The symbols move the points like this.
from | ξ ψ ω λ ε η
QB | QL TJ CZ RR QF TG
QF | LF QB PR CZ CG HJ
JP | FF TP RP PQ RG RH
TG | HD LF QF QB HJ NQ
RG | RZ JP RQ RP MG RR
RZ | CZ FF JP TP RH GN
PQ | GT JG DZ HG RP JP
DJ | BF JZ GM NQ CP GB
HJ | LZ TG CG QF ZD GM
GB | ZM FT CP DJ FB JM
ZM | QD RF FT BF BL BR
RR | GN RH MG RG CZ QB
LZ | DR HD TG LF NQ JZ
QL | HJ CG TJ GN LF HD
CZ | TJ RR FF MG PR QF
JZ | BH TR NQ LZ DJ FT
BR | LL GP BL ZM HG JG
HD | GM ZD LF QL LZ TR
RQ | JP RP GF LL GT MG
DZ | JG HG QD JM LL RP
MG | RH RG GT RQ FF CZ
RH | PR RZ RG JP RR TJ
BF | FB BH JZ TR FT ZM
FB | BL GB BH CP RF QD
GF | RP LL BR GP JG GT
TJ | CG GN RR RH QB LF
ZD | NQ HJ QL CG HD DR
BL | GP ZM GB FT JM HG
GP | DZ QD ZM RF BR GF
DR | DJ GM HD ZD TR BH
HG | GF BR JM BL DZ PQ
TR | CP DR LZ HD JZ BF
LF | ZD QL QB TJ TG LZ
TP | MG GT PQ JG JP RZ
CP | FT DJ DR GM BH FB
QD | HG JM RF FB GP LL
RF | JM FB BF BH ZM GP
JG | RQ GF HG BR PQ TP
FF | RR MG TP GT RZ PR
JM | BR BL FB GB QD DZ
GT | RG RQ JG GF TP FF
NQ | TR LZ HJ TG GM DJ
GM | JZ NQ ZD HJ DR CP
LL | PQ DZ GP QD GF RQ
PR | QB CZ RZ FF GN CG
RP | TP PQ LL DZ RQ RG
CG | TG QF GN PR QL ZD
FT | RF BF DJ JZ GB BL
BH | GB CP TR DR BF RF
GN | QF PR RH RZ TJ QL

The rows follow the links: the fewer symbols apart two points are, the more alike their rows tend to be.

Each row is also shifted at random along 5 hidden directions that mean nothing.

Each row, then its point:
-20	94	135	-21	82	-14	93	54	-16	-7	21	59	-99	-59	-43	85	62	-6	-69	-62	43	-89	-39	-1	-99	-8	-8	-113
point: CP
-200	72	101	5	-7	63	0	99	40	26	147	58	-22	1	35	60	-32	-18	11	-18	48	-123	-40	-56	-48	-14	92	-96
point: DJ
-139	123	112	-78	86	25	40	-23	-17	13	-21	59	108	12	-86	98	14	-100	6	126	65	-100	16	20	-58	0	-22	80
point: FB
117	-8	51	79	-19	-33	-4	65	130	-20	61	-36	-39	3	-33	102	43	40	-12	-125	-27	-19	-93	-87	-41	-153	57	-51
point: GM
217	37	26	-62	-4	-29	129	-22	140	39	62	-10	-28	-48	99	45	-136	-10	124	-78	199	-124	153	44	-76	85	106	-70
point: GP
91	-142	-12	38	-84	15	-88	-17	22	13	-5	-25	-6	3	32	-66	8	-29	89	-96	22	53	6	16	81	36	70	-24
point: RR
-166	51	-53	-20	1	-11	-17	-90	-190	36	-54	-60	94	63	-8	-9	-10	-58	21	24	-14	-24	26	103	75	124	-33	181
point: RQ
24	-44	-81	37	0	31	-33	126	66	-96	-78	90	9	-56	-118	-107	25	-14	-55	349	-36	168	-60	-127	93	-137	-149	-6
point: ZD
-67	40	51	-12	-16	39	61	38	-34	92	32	99	150	10	72	-58	-101	-152	118	121	161	-110	135	49	113	78	8	55
point: HG
161	-61	-18	-41	40	-16	-44	-37	72	-63	13	6	-103	23	-73	38	41	100	-75	-1	-46	114	-88	-74	-112	-97	44	-93
point: HJ
172	85	177	43	-37	83	8	-51	184	23	-102	1	-34	-171	-68	56	65	29	-12	95	-64	-143	72	-67	-117	-18	-78	-42
point: GB
65	25	152	15	61	7	12	41	51	21	59	67	-64	-24	-14	77	83	17	-83	-120	-15	-64	-46	-39	-99	-90	45	-132
point: JZ
34	84	-79	-23	19	-76	152	27	53	14	71	-45	61	37	74	56	-113	30	9	-46	53	-56	94	26	-26	-32	2	57
point: QD
-98	-88	-102	73	-42	19	-91	66	-138	1	40	64	-11	67	32	-133	-13	2	-40	89	-62	126	-83	-31	158	-17	2	5
point: GN
7	148	15	127	-18	-6	78	62	-2	-5	-20	-31	-34	-60	-43	63	38	78	-143	118	-141	-60	-42	-84	11	-109	-122	59
point: BF
179	18	-16	-11	0	-35	52	-118	-85	23	-83	-52	-79	-51	35	-19	-17	56	-17	-40	6	-30	87	87	-8	149	-23	13
point: RP
-30	-55	27	-16	-30	40	-127	-36	-12	-51	-13	-26	-43	23	-120	29	46	-15	20	53	-26	42	-126	-41	-20	-21	61	-4
point: LF
-49	-106	-132	-10	-78	-3	-58	-23	78	-42	-4	-94	23	2	86	-65	-55	29	100	-113	-10	84	42	25	26	42	25	9
point: FF
48	64	-93	139	-70	-53	73	7	23	79	64	-54	145	77	119	32	-63	66	-87	-52	-137	-50	83	-33	73	-121	-46	155
point: BR
39	-79	130	16	1	20	-87	-32	5	-56	-154	-57	-152	-144	-111	14	207	-11	-11	-151	-68	26	-99	15	-40	58	-55	-108
point: QF
95	-124	-18	-29	-44	104	-64	-56	121	-28	-170	44	35	-138	20	-185	-11	-13	76	172	11	94	148	6	60	82	-140	-33
point: RG
-175	25	94	-6	-6	67	21	-20	-34	74	-49	51	80	-68	109	-54	24	-58	26	-65	-7	-95	135	71	27	114	-73	2
point: GF

Complete each set of four: the symbols that take the first to the second take the third to the fourth, perhaps in another order.
Answer with the point's name.
A 167	73	33	-82	125	-21	131	-14	48	-10	-92	133	37	-62	-51	-2	2	-7	-77	196	43	-8	103	-14	-54	-52	-144	10
B 135	139	3	18	9	-20	109	54	-28	-5	52	24	-106	-49	-34	40	-75	55	-56	178	54	-69	-17	-57	-31	10	5	-46
C -144	164	-41	16	8	-38	72	62	-75	3	183	-37	-56	73	27	107	-87	77	-78	-9	3	-90	-82	-29	-69	-27	90	-3
D DR

A 27	-102	-94	34	-44	-76	-62	-40	-23	-2	15	-113	16	88	39	10	36	16	39	-263	-51	81	-50	39	29	-21	68	58
B -44	-80	-77	-15	-23	7	-74	30	-100	-17	102	1	-128	57	47	-75	-54	45	18	-20	47	82	-85	16	36	82	123	-113
C -255	26	65	24	-54	83	-19	-13	-5	99	43	20	134	9	158	-32	-31	-44	45	-106	-19	-124	118	58	27	76	14	33
D RQ

A 58	77	199	-55	56	69	39	-56	114	13	-126	65	40	-127	-99	68	79	-65	2	103	31	-123	70	-2	-105	4	-85	-13
B -96	146	35	-15	52	-24	89	57	-61	-9	104	-9	-93	34	-20	112	-33	19	-48	-16	57	-104	-68	-9	-78	6	50	-34
C 195	-16	192	-67	138	-76	65	59	-3	-10	-1	98	-91	-24	-140	110	121	-117	-4	-130	158	-50	-85	10	-89	-54	63	-130
D HD

A 155	18	-44	-22	-37	25	66	-40	-44	25	-39	13	-88	-106	90	-115	-111	24	47	134	105	-52	150	66	55	203	-20	-52
B 146	21	-18	50	-39	-14	21	-113	-46	34	-120	-83	-35	-62	53	-16	41	104	-70	-72	-127	-21	85	55	17	84	-86	53
C -13	86	-41	12	5	1	112	42	118	-4	-16	12	92	-52	44	-3	-77	0	3	107	11	-38	129	-26	5	-50	-100	55
D QD

A -47	44	-75	57	-19	-12	52	2	-109	101	67	68	96	75	151	-73	-88	36	-92	69	-53	-26	104	13	91	-7	-27	88
B -131	55	40	0	87	-77	77	-46	-168	103	-9	39	160	133	53	57	80	-65	-98	-178	-65	-45	47	94	28	-53	-59	138
C -20	-3	-71	-142	9	-29	-20	-179	-120	28	91	-81	-9	136	63	44	-125	24	105	-103	111	-28	37	132	-68	189	193	49
D RQ

A -69	-57	37	-36	47	-7	-105	-58	-15	-56	-23	-48	-19	67	-130	84	115	23	-54	-84	-88	83	-146	-33	-98	-89	34	6
B 117	20	116	44	77	-56	33	65	-10	15	29	80	-22	30	-70	77	101	-22	-112	-54	-17	-9	-92	-57	-35	-156	-6	-48
C -56	-87	49	-61	15	18	-60	8	-67	-59	-4	-12	-166	-40	-35	-24	41	-39	77	-101	93	18	-85	50	-15	146	76	-134
D HD

A 6	60	83	-5	3	32	19	60	64	25	173	38	-102	-9	68	61	-67	62	-14	-56	52	-95	-26	-51	-120	-12	149	-170
B -50	93	122	-1	53	14	70	85	2	-4	12	68	-77	-68	-29	50	43	-14	-60	2	40	-93	-37	-31	-67	-14	-23	-99
C -23	-72	74	101	-170	143	-195	-22	154	-34	-59	-94	-64	-111	-56	-41	44	31	73	79	-107	-7	-79	-88	12	11	19	-47
D LF

A -57	96	-6	110	-69	51	14	98	75	19	146	-10	-63	-33	86	28	-70	128	-89	64	-79	-82	-25	-120	-34	-65	39	-75
B 47	122	100	45	-45	62	42	50	89	-14	6	-6	-92	-144	-27	30	-33	14	16	130	41	-142	24	-59	-54	38	-11	-77
C 84	-152	95	-55	-2	-7	-96	-76	-1	27	8	-15	-70	28	23	10	81	-33	97	-304	47	20	-22	71	-42	66	144	-112
D GN

A -90	18	40	-65	-14	70	27	-42	7	95	117	60	29	14	186	-42	-142	-25	113	-68	146	-135	154	85	-19	179	148	-83
B 76	23	6	-59	3	30	56	-26	-128	2	-136	67	-24	-103	-28	-128	-65	-114	97	243	168	-46	117	91	118	235	-80	26
C 47	31	38	10	39	-22	76	-52	-89	52	-108	19	-16	-76	64	-42	70	30	-96	-93	-83	-30	101	70	13	76	-148	11
D GT

A -102	145	-43	-58	63	-32	70	-41	-88	25	125	14	82	148	-33	117	-89	7	-59	112	21	-68	-31	11	-72	-42	66	126
B 40	33	27	13	84	-93	87	-75	-120	105	10	17	95	95	77	65	81	35	-146	-233	-106	-29	52	71	-19	-66	-29	100
C 123	-37	-47	14	-41	-13	0	69	198	-65	105	-68	-131	-23	12	48	-67	89	56	-57	61	22	-58	-99	-108	-72	131	-144
D BF

A -188	-26	-59	40	-77	44	-114	-133	-23	40	-57	-94	156	70	60	-10	35	48	-33	-76	-225	45	39	26	10	-10	-47	173
B 99	-43	21	5	-52	55	-67	-147	7	36	-133	-47	29	-60	3	-54	26	32	18	23	-86	2	97	45	11	85	-71	60
C 43	-109	-64	-126	84	-72	28	-89	-28	-43	-80	-36	-17	31	5	-18	40	0	23	-173	40	111	40	99	-50	62	-23	-7
D RG

A -33	-58	48	23	-71	78	-115	-148	60	25	-173	-61	111	-62	12	-47	97	10	-12	-50	-169	18	85	32	-14	36	-105	92
B -21	64	-120	-10	-20	-54	59	-64	-139	42	66	-61	-31	65	122	-5	-103	85	-34	-57	-10	-28	57	78	10	132	39	55
C -147	-13	-192	-83	121	-107	24	-74	-305	0	-58	44	156	204	-55	-41	14	-50	-118	93	-71	178	-49	95	107	-29	-106	241
D RP

A 135	-138	-48	115	-130	23	-85	15	95	0	-96	-75	6	-59	32	-120	20	0	66	-28	-80	70	40	-41	125	-20	-51	9
B -99	-57	45	-72	-51	68	-166	-75	51	-42	76	-80	-71	43	-64	69	-5	-1	117	-75	35	-10	-122	-11	-114	49	194	-71
C -147	5	-72	-101	101	-86	18	65	-22	-84	107	-23	-31	121	-85	100	0	-11	24	-78	79	84	-144	-16	-70	-85	83	-25
D BF

